Below is a small trained network, with its code and all its weights. Each question gives an input and a target symbol and asks what happens when units are switched off, that is, made to give their printed mean instead of their output.

import numpy as np


def w(rows, s, z=0):
    codes = np.array(rows[::2]) - 128.0
    scale = np.full(codes.shape[1], s)
    scale[-1] = z or s
    return codes * scale


def norm(h):
    return h / np.sqrt((h * h).mean(-1, keepdims=True) + 1e-5)


def f(y):
    return y / 2 * (1 + np.tanh(0.7978845608 * (y + 0.044715 * y**3)))


def softmax(a):
    e = np.exp(a - a.max(-1, keepdims=True))
    return e / e.sum(-1, keepdims=True)


def log_softmax(a):
    a = a - a.max(-1, keepdims=True)
    return a - np.log(np.exp(a).sum(-1, keepdims=True))


def net(x, mask):
    ids = ['ΠΣβεηφψ'.index(c) for c in x.split()]
    T = len(ids)
    res = E[ids] + P[:T]
    r = norm(res)
    for j in range(2):
        rows = slice(3 * j, 3 * j + 3)
        q, k, v = (r @ M[0][rows].T for M in (Q, K, V))
        z = softmax(np.where(np.tri(T) > 0, q @ k.T / 3**0.5, -1e9)) @ v
        o = O[0][rows]
        res = res + np.where(mask[j], z, o[:, -1]) @ o[:, :-1]
    y = f(norm(res) @ A[0][:, :-1].T + A[0][:, -1])
    res = res + np.where(mask[2:10], y, B[0][:, -1]) @ B[0][:, :-1]
    return log_softmax(norm(res)[-1] @ U[:, :-1].T + U[:, -1])


Q, K, V, O, A, B = {}, {}, {}, {}, {}, {}
E = w([
[129,226,122,188,102],'Π',
[140,222,158,218,85],'Σ',
[22,141,115,207,112],'β',
[116,245,130,239,48],'ε',
[136,124,35,164,29],'η',
[200,98,203,75,98],'φ',
[113,164,140,227,70],'ψ',
],0.013)
P = w([
[197,158,120,253,169],'0',
[175,163,144,211,147],'1',
[156,164,157,183,130],'2',
[143,173,157,159,120],'3',
[133,161,157,142,115],'4',
[129,166,160,110,111],'5',
[121,158,164,94,110],'6',
[116,147,172,76,107],'7',
[105,133,165,68,106],'8',
[101,130,153,45,101],'9',
[99,129,141,40,97],'10',
],0.011)
Q[0] = w([
[185,132,104,111,188],'H1',
[107,143,144,105,18],'H1',
[155,34,143,109,161],'H1',
[185,206,143,164,82],'H2',
[194,3,112,94,229],'H2',
[100,143,139,140,141],'H2',
],0.013)
K[0] = w([
[54,194,122,182,99],'H1',
[199,41,168,144,255],'H1',
[176,190,146,164,118],'H1',
[128,33,147,71,139],'H2',
[239,202,208,252,115],'H2',
[111,130,156,101,161],'H2',
],0.011)
V[0] = w([
[175,149,182,110,116],'H1',
[129,169,113,165,92],'H1',
[6,190,15,186,147],'H1',
[163,124,202,116,112],'H2',
[37,112,113,119,163],'H2',
[77,151,212,152,190],'H2',
],0.012)
O[0] = w([
[163,204,189,134,94,199],'H1',
[156,160,63,182,119,161],'H1',
[97,101,62,170,166,2],'H1',
[139,56,159,95,133,148],'H2',
[53,230,148,182,143,79],'H2',
[107,165,254,162,198,114],'H2',
],0.009,0.014)
A[0] = w([
[96,130,139,132,162,118],'N1',
[125,122,77,179,138,184],'N2',
[224,82,122,96,136,28],'N3',
[108,91,174,54,120,2],'N4',
[91,150,111,159,237,96],'N5',
[75,40,37,116,121,162],'N6',
[197,151,101,126,255,93],'N7',
[161,143,178,142,130,238],'N8',
],0.014,0.0042)
B[0] = w([
[147,161,142,153,161,121],'N1',
[41,84,147,9,138,185],'N2',
[95,192,99,226,189,187],'N3',
[63,103,127,69,109,165],'N4',
[109,122,187,76,182,156],'N5',
[200,138,67,57,182,154],'N6',
[163,188,190,95,19,131],'N7',
[179,88,108,149,137,255],'N8',
],0.011,0.0086)
U = w([
[206,180,100,223,138,182],'Π',
[103,190,155,30,92,133],'Σ',
[148,60,188,7,174,48],'β',
[29,191,138,127,198,254],'ε',
[114,147,1,44,99,203],'η',
[43,14,129,154,86,46],'φ',
[73,151,48,226,81,23],'ψ',
],0.0085,0.0031)

Each question gives the input, a string of symbols that net reads in full, and the target symbol t.
The units are the heads (3 rows each of Q, K, V and O) and the neurons (one row each of A and B). Each row of codes is followed by its name. A weight is (code - 128) times the scale printed after its matrix; where a second scale follows, it is the last column's (O, A, B and U).
mask holds one flag per unit, heads first, then neurons. A switched-off unit (its flag False) gives its mean, the last column of its rows in O or B, instead of its output. The means were averaged over made-up inputs and are rounded, as every weight is.
A unit's drop is (log p(t) with every unit on - log p(t) with that unit switched off) / (log p(t) with every unit on - log p(t) with every unit switched off).
The circuit of an input: a set's keep is (log p(t) with only the set's units on - log p(t) with every unit switched off) / (log p(t) with every unit on - log p(t) with every unit switched off). Starting from all 10 units, units are removed one at a time, each time the one whose removal leaves the highest keep (on an exact tie, the one counted first), for as long as the keep stays at least 0.8.
circuit, biggest first: the units of the circuit, biggest drop first
top k neurons: the k neurons with the biggest drops, biggest first
heads that matter: for each layer, one digit per head in row order, 1 if its drop is at least 0.15 and else 0, layers parted by /
drop of u: that unit's drop, to one decimal
input Π ε η, target η: heads that matter : 10
input η Π η φ β φ Π, target β: heads that matter : 11
input ε β ε, target ε: circuit, biggest first : [H2, H1, N2]
input ψ Σ ε, target ψ: circuit, biggest first : [H1, N2]
input ψ β β β η ψ, target η: circuit, biggest first : [H1, N6]
input Π Π ε ε, target ψ: heads that matter : 11
input η Σ β η η β Π, target ε: circuit, biggest first : [H2, H1, N5]
input β η η β ε η η ε ψ ψ ε, target η: circuit, biggest first : [H1, N6]
input Σ Σ φ, target Π: circuit, biggest first : [N3, H1]
input ψ Σ ψ, target φ: top 2 neurons : [N2, N3]
input β Π Σ, target ε: top neuron : [N2]
input Σ φ Π Σ β, target Π: drop of N1 : 0.0
input β ε β η η Π η Σ, target η: drop of N2 : 0.0
input Σ Σ β Σ β η β ψ, target ε: drop of H2 : 1.0
input φ ε φ ψ ε ψ, target β: top neuron : [N4]
